Below are the code and all the weights of a small trained network. Each question names an input and a class and asks about switching units off, where a switched-off unit gives its printed mean instead of its output.

import numpy as np


def w(rows, s, z=0):
    codes = np.array(rows[::2]) - 128.0
    scale = np.full(codes.shape[1], s)
    scale[-1] = z or s
    return codes * scale


def f(y):
    return np.maximum(y, 0)


def log_softmax(a):
    a = a - a.max(-1, keepdims=True)
    return a - np.log(np.exp(a).sum(-1, keepdims=True))


def net(x, mask):
    res = np.array(x, float).reshape(1, 6) / 4 @ E
    y = f(res @ A[0][:, :-1].T + A[0][:, -1])
    res = res + np.where(mask, y, B[0][:, -1]) @ B[0][:, :-1]
    return log_softmax(res[-1] @ U[:, :-1].T + U[:, -1])


A, B = {}, {}
E = w([
[110,135,124,118,132,122,113],'x0',
[20,197,220,147,116,186,228],'x1',
[184,253,59,81,33,48,178],'x2',
[68,103,1,202,181,155,200],'x3',
[136,138,131,129,146,127,127],'x4',
[121,144,126,122,149,121,116],'x5',
],0.0049)
A[0] = w([
[143,162,108,109,108,111,151,127],'n0',
[180,138,254,67,84,117,58,36],'n1',
[155,138,190,102,107,129,91,39],'n2',
[118,131,135,142,118,143,160,2],'n3',
[136,110,75,144,140,127,131,98],'n4',
[68,184,200,125,125,151,198,79],'n5',
[156,125,102,125,144,122,96,113],'n6',
[124,166,111,120,131,112,119,130],'n7',
[143,181,87,120,92,103,137,149],'n8',
[99,46,155,135,182,143,123,171],'n9',
[122,112,85,133,138,132,144,90],'n10',
[85,98,14,141,165,146,197,51],'n11',
[130,182,106,122,86,99,154,170],'n12',
[136,121,127,130,112,111,141,112],'n13',
[102,112,64,144,144,135,162,60],'n14',
[147,127,117,138,127,117,110,126],'n15',
[137,122,114,138,129,120,108,92],'n16',
[159,107,102,113,120,131,94,84],'n17',
[145,130,154,127,120,134,112,65],'n18',
[136,184,101,129,96,127,137,146],'n19',
[145,152,114,132,118,115,138,127],'n20',
[133,109,88,131,144,127,138,98],'n21',
[79,167,184,131,126,141,187,66],'n22',
[153,180,77,113,93,111,173,140],'n23',
[100,150,149,136,131,141,158,80],'n24',
[207,65,44,106,134,109,32,88],'n25',
[101,49,177,145,183,148,88,149],'n26',
[143,117,114,124,124,126,102,100],'n27',
[122,111,134,130,138,131,119,132],'n28',
[120,150,139,144,125,129,129,116],'n29',
[95,124,65,157,143,150,165,39],'n30',
[116,138,132,123,121,150,126,113],'n31',
[118,76,160,144,161,140,126,145],'n32',
[110,121,107,128,140,128,157,88],'n33',
[150,187,94,120,92,97,146,129],'n34',
[139,110,152,158,140,141,134,94],'n35',
[103,76,171,161,163,127,109,142],'n36',
[165,99,86,129,124,110,78,87],'n37',
],0.0093,0.0011)
B[0] = w([
[134,105,100,106,132,164,110,170],'n0',
[158,218,79,213,82,41,50,229],'n1',
[134,165,100,159,101,76,90,174],'n2',
[117,127,150,132,141,112,143,143],'n3',
[123,157,152,155,120,92,129,168],'n4',
[77,89,206,136,171,98,230,213],'n5',
[106,122,159,134,118,138,174,165],'n6',
[143,107,126,125,111,162,129,152],'n7',
[149,96,102,102,145,189,108,189],'n8',
[156,112,79,79,118,191,99,223],'n9',
[131,156,130,138,122,96,104,159],'n10',
[161,201,125,177,80,51,55,223],'n11',
[144,93,99,100,142,184,109,189],'n12',
[121,136,123,111,144,134,118,138],'n13',
[146,175,126,150,107,82,87,179],'n14',
[99,130,144,118,137,127,138,149],'n15',
[122,133,144,129,120,133,154,145],'n16',
[108,138,165,130,146,130,168,167],'n17',
[132,146,114,135,119,110,118,144],'n18',
[127,104,102,91,134,166,106,175],'n19',
[111,117,111,112,134,152,109,154],'n20',
[123,149,141,142,113,99,121,159],'n21',
[92,96,191,133,158,104,207,193],'n22',
[153,96,87,89,132,189,94,199],'n23',
[111,115,171,132,134,116,166,161],'n24',
[57,87,228,130,162,111,254,254],'n25',
[163,99,62,78,124,204,97,236],'n26',
[113,125,143,129,134,126,155,151],'n27',
[143,132,119,121,135,144,129,149],'n28',
[123,124,145,126,127,131,142,141],'n29',
[142,173,126,158,99,76,85,183],'n30',
[141,131,142,126,135,127,148,139],'n31',
[143,119,90,91,141,166,112,191],'n32',
[141,136,137,140,112,104,116,151],'n33',
[146,89,90,104,148,189,98,192],'n34',
[112,122,108,99,128,139,119,153],'n35',
[153,99,91,89,128,176,113,201],'n36',
[90,120,178,137,151,128,189,188],'n37',
],0.016,0.0062)
U = w([
[165,82,76,49,148,253,93,190],'0',
[72,103,207,130,173,118,228,225],'1',
[161,204,112,187,80,57,61,4],'2',
],0.0083,0.00016)

Each question gives the input, the list of numbers given to net, and the class t.
The units are the neurons (one row each of A and B). Each row of codes is followed by its name. A weight is (code - 128) times the scale printed after its matrix; where a second scale follows, it is the last column's (A, B and U).
mask holds one flag per neuron, in row order. A switched-off neuron (its flag False) gives its mean, the last column of its row in B, instead of its output. The means were averaged over made-up inputs and are rounded, as every weight is.
A unit's drop is (log p(t) with every unit on - log p(t) with that unit switched off) / (log p(t) with every unit on - log p(t) with every unit switched off).
The circuit of an input: a set's keep is (log p(t) with only the set's units on - log p(t) with every unit switched off) / (log p(t) with every unit on - log p(t) with every unit switched off). Starting from the 12 units with the biggest drops (on a tie, the unit counted first), units are removed one at a time, each time the one whose removal leaves the highest keep (on an exact tie, the one counted first), for as long as the keep stays at least 0.8.
circuit, biggest first: the units of the circuit, biggest drop first
k most important neurons: the k neurons with the biggest drops, biggest first
drop of u: that unit's drop, to one decimal
input [1,-7,3,-5,-5,-1], class 1: circuit, biggest first	n25
input [6,5,1,-6,-2,4], class 2: 3 most important neurons	n1; n25; n2
input [6,4,-6,-7,5,8], class 2: 2 most important neurons	n1; n2
input [-8,8,8,-5,7,3], class 0: 2 most important neurons	n25; n23
input [0,-7,6,-1,0,-8], class 1: 4 most important neurons	n25; n26; n37; n9
input [5,6,-2,-8,-3,3], class 2: 2 most important neurons	n1; n25
input [-4,0,3,4,7,3], class 2: 3 most important neurons	n26; n11; n9
input [-2,8,-8,6,8,-4], class 0: 4 most important neurons	n26; n9; n25; n36
input [-4,6,7,6,5,1], class 0: 2 most important neurons	n23; n25
input [5,-3,2,0,-3,-6], class 1: 2 most important neurons	n26; n9
input [0,-6,-3,2,0,-8], class 1: drop of n25	0.2
input [4,6,7,-4,5,-5], class 0: drop of n33	0.0
input [-6,-7,-2,-3,-1,6], class 1: drop of n25	0.1
input [6,-5,-4,-7,0,8], class 2: circuit, biggest first	n1
